Here is a tiny trained network, its code and every weight. The questions are about switching its units off for an input and a target symbol, where a switched-off unit gives its printed mean instead of its output.

import numpy as np


def w(rows, s, z=0):
    codes = np.array(rows[::2]) - 128.0
    scale = np.full(codes.shape[1], s)
    scale[-1] = z or s
    return codes * scale


def f(y):
    return y / 2 * (1 + np.tanh(0.7978845608 * (y + 0.044715 * y**3)))


def softmax(a):
    e = np.exp(a - a.max(-1, keepdims=True))
    return e / e.sum(-1, keepdims=True)


def log_softmax(a):
    a = a - a.max(-1, keepdims=True)
    return a - np.log(np.exp(a).sum(-1, keepdims=True))


def net(x, mask):
    ids = ['βεζηλξ'.index(c) for c in x.split()]
    T = len(ids)
    res = E[ids] + P[:T]
    r = res
    for j in range(2):
        rows = slice(3 * j, 3 * j + 3)
        q, k, v = (r @ M[0][rows].T for M in (Q, K, V))
        z = softmax(np.where(np.tri(T) > 0, q @ k.T / 3**0.5, -1e9)) @ v
        o = O[0][rows]
        res = res + np.where(mask[j], z, o[:, -1]) @ o[:, :-1]
    y = f(res @ A[0][:, :-1].T + A[0][:, -1])
    res = res + np.where(mask[2:14], y, B[0][:, -1]) @ B[0][:, :-1]
    return log_softmax(res[-1] @ U[:, :-1].T + U[:, -1])


Q, K, V, O, A, B = {}, {}, {}, {}, {}, {}
E = w([
[221,73,129],'β',
[139,3,84],'ε',
[153,21,98],'ζ',
[234,135,80],'η',
[202,170,116],'λ',
[177,140,95],'ξ',
],0.013)
P = w([
[203,190,2],'0',
[201,3,162],'1',
[202,34,170],'2',
[94,127,103],'3',
[91,115,91],'4',
[122,118,105],'5',
[131,125,96],'6',
[146,123,93],'7',
[138,100,87],'8',
[140,102,71],'9',
],0.0096)
Q[0] = w([
[141,121,29],'H0',
[238,108,246],'H0',
[217,114,20],'H0',
[254,44,36],'H1',
[208,95,95],'H1',
[99,84,191],'H1',
],0.0089)
K[0] = w([
[183,164,37],'H0',
[51,149,41],'H0',
[175,118,10],'H0',
[203,135,63],'H1',
[117,198,24],'H1',
[21,106,136],'H1',
],0.012)
V[0] = w([
[78,97,87],'H0',
[224,28,121],'H0',
[83,81,72],'H0',
[158,248,151],'H1',
[41,57,124],'H1',
[118,181,137],'H1',
],0.012)
O[0] = w([
[134,133,43,121],'H0',
[196,115,162,249],'H0',
[148,70,1,145],'H0',
[7,192,182,150],'H1',
[149,97,60,22],'H1',
[87,139,129,112],'H1',
],0.0096,0.014)
A[0] = w([
[80,159,191,131],'N0',
[134,120,139,104],'N1',
[185,105,54,136],'N2',
[152,142,237,155],'N3',
[185,121,122,71],'N4',
[147,153,54,255],'N5',
[4,168,167,54],'N6',
[197,184,133,109],'N7',
[103,212,55,127],'N8',
[150,81,142,52],'N9',
[5,184,171,86],'N10',
[119,251,155,133],'N11',
],0.012,0.0078)
B[0] = w([
[52,193,163,199],'N0',
[128,136,123,131],'N1',
[77,203,134,235],'N2',
[133,91,98,251],'N3',
[126,136,88,179],'N4',
[107,135,173,187],'N5',
[219,137,111,164],'N6',
[90,99,96,172],'N7',
[65,156,238,127],'N8',
[132,138,121,158],'N9',
[247,195,119,179],'N10',
[117,61,141,187],'N11',
],0.012,0.017)
U = w([
[158,139,134,236],'β',
[196,167,201,2],'ε',
[129,182,117,80],'ζ',
[235,74,88,51],'η',
[76,162,254,188],'λ',
[79,81,196,235],'ξ',
],0.0076,0.0037)

Each question gives the input, a string of symbols that net reads in full, and the target symbol t.
The units are the heads (3 rows each of Q, K, V and O) and the neurons (one row each of A and B). Each row of codes is followed by its name. A weight is (code - 128) times the scale printed after its matrix; where a second scale follows, it is the last column's (O, A, B and U).
mask holds one flag per unit, heads first, then neurons. A switched-off unit (its flag False) gives its mean, the last column of its rows in O or B, instead of its output. The means were averaged over made-up inputs and are rounded, as every weight is.
A unit's drop is (log p(t) with every unit on - log p(t) with that unit switched off) / (log p(t) with every unit on - log p(t) with every unit switched off).
The circuit of an input: a set's keep is (log p(t) with only the set's units on - log p(t) with every unit switched off) / (log p(t) with every unit on - log p(t) with every unit switched off). Starting from the 12 units with the biggest drops (on a tie, the unit counted first), units are removed one at a time, each time the one whose removal leaves the highest keep (on an exact tie, the one counted first), for as long as the keep stays at least 0.8.
units of the circuit, in order: the units of the circuit, biggest drop first
k most important neurons: the k neurons with the biggest drops, biggest first
which heads matter: for each layer, one digit per head in row order, 1 if its drop is at least 0.15 and else 0, layers parted by /
drop when u is switched off: that unit's drop, to one decimal
input η λ ζ β λ ξ ε ξ β η, target λ: units of the circuit, in order : (H1)
input β β ε λ ξ, target η: units of the circuit, in order : (N0; N2)
input ξ η η ε λ ε ζ ε η η, target ξ: which heads matter : 11
input ε λ η, target ζ: which heads matter : 11
input β ε ζ, target η: which heads matter : 00
input λ ε ε λ λ β, target ε: 4 most important neurons : (N10; N6; N0; N2)
input β ξ ξ, target η: which heads matter : 00
input λ β ξ ξ ε η ζ, target ε: 3 most important neurons : (N10; N6; N2)
input λ λ λ, target ε: which heads matter : 11
input ξ β η ε λ ε ε ξ, target ξ: which heads matter : 01
input β ζ ξ λ ζ ε ζ λ, target η: units of the circuit, in order : (N0; N2)
input ξ ε ξ η λ β, target ξ: which heads matter : 01
input λ ξ ε η, target ε: units of the circuit, in order : (H1; N10; H0)
input β ε η η λ ε ε ξ ζ, target η: units of the circuit, in order : (N0)
input λ ζ ξ, target ε: 3 most important neurons : (N10; N6; N0)
input β ε λ, target η: units of the circuit, in order : (N2; N0)
input ξ ε β, target ξ: units of the circuit, in order : (H1; N2; N10)
input ξ ε λ η ε λ, target ξ: units of the circuit, in order : (N10; N2; N11; H1)
input λ ξ ε ξ ζ, target ε: units of the circuit, in order : (H1; N10; H0; N6)
input ξ ε ζ ξ, target ξ: units of the circuit, in order : (N10; N2)
input ε ε ε ξ η β, target ζ: units of the circuit, in order : (N2; H1; H0; N11)
input η η λ, target ξ: 2 most important neurons : (N3; N2)
input λ λ ε β ξ, target ε: units of the circuit, in order : (H1; N10; H0; N6)
input ε ε ξ ε β ζ ε ε, target ζ: 2 most important neurons : (N2; N4)
input λ ζ ε, target ε: units of the circuit, in order : (H1; N10; N6; H0)
input ε ξ λ β λ ζ ε λ ε β, target ζ: 4 most important neurons : (N2; N4; N11; N3)
input ε η η, target ζ: drop when H0 is switched off : 0.4
input β η ξ η ε ξ ε ζ ξ ε, target η: drop when N7 is switched off : 0.0
input β ε ε ε ε ζ λ η ξ ε, target η: drop when N2 is switched off : 0.6
input ε η ξ, target ζ: drop when N4 is switched off : 0.2
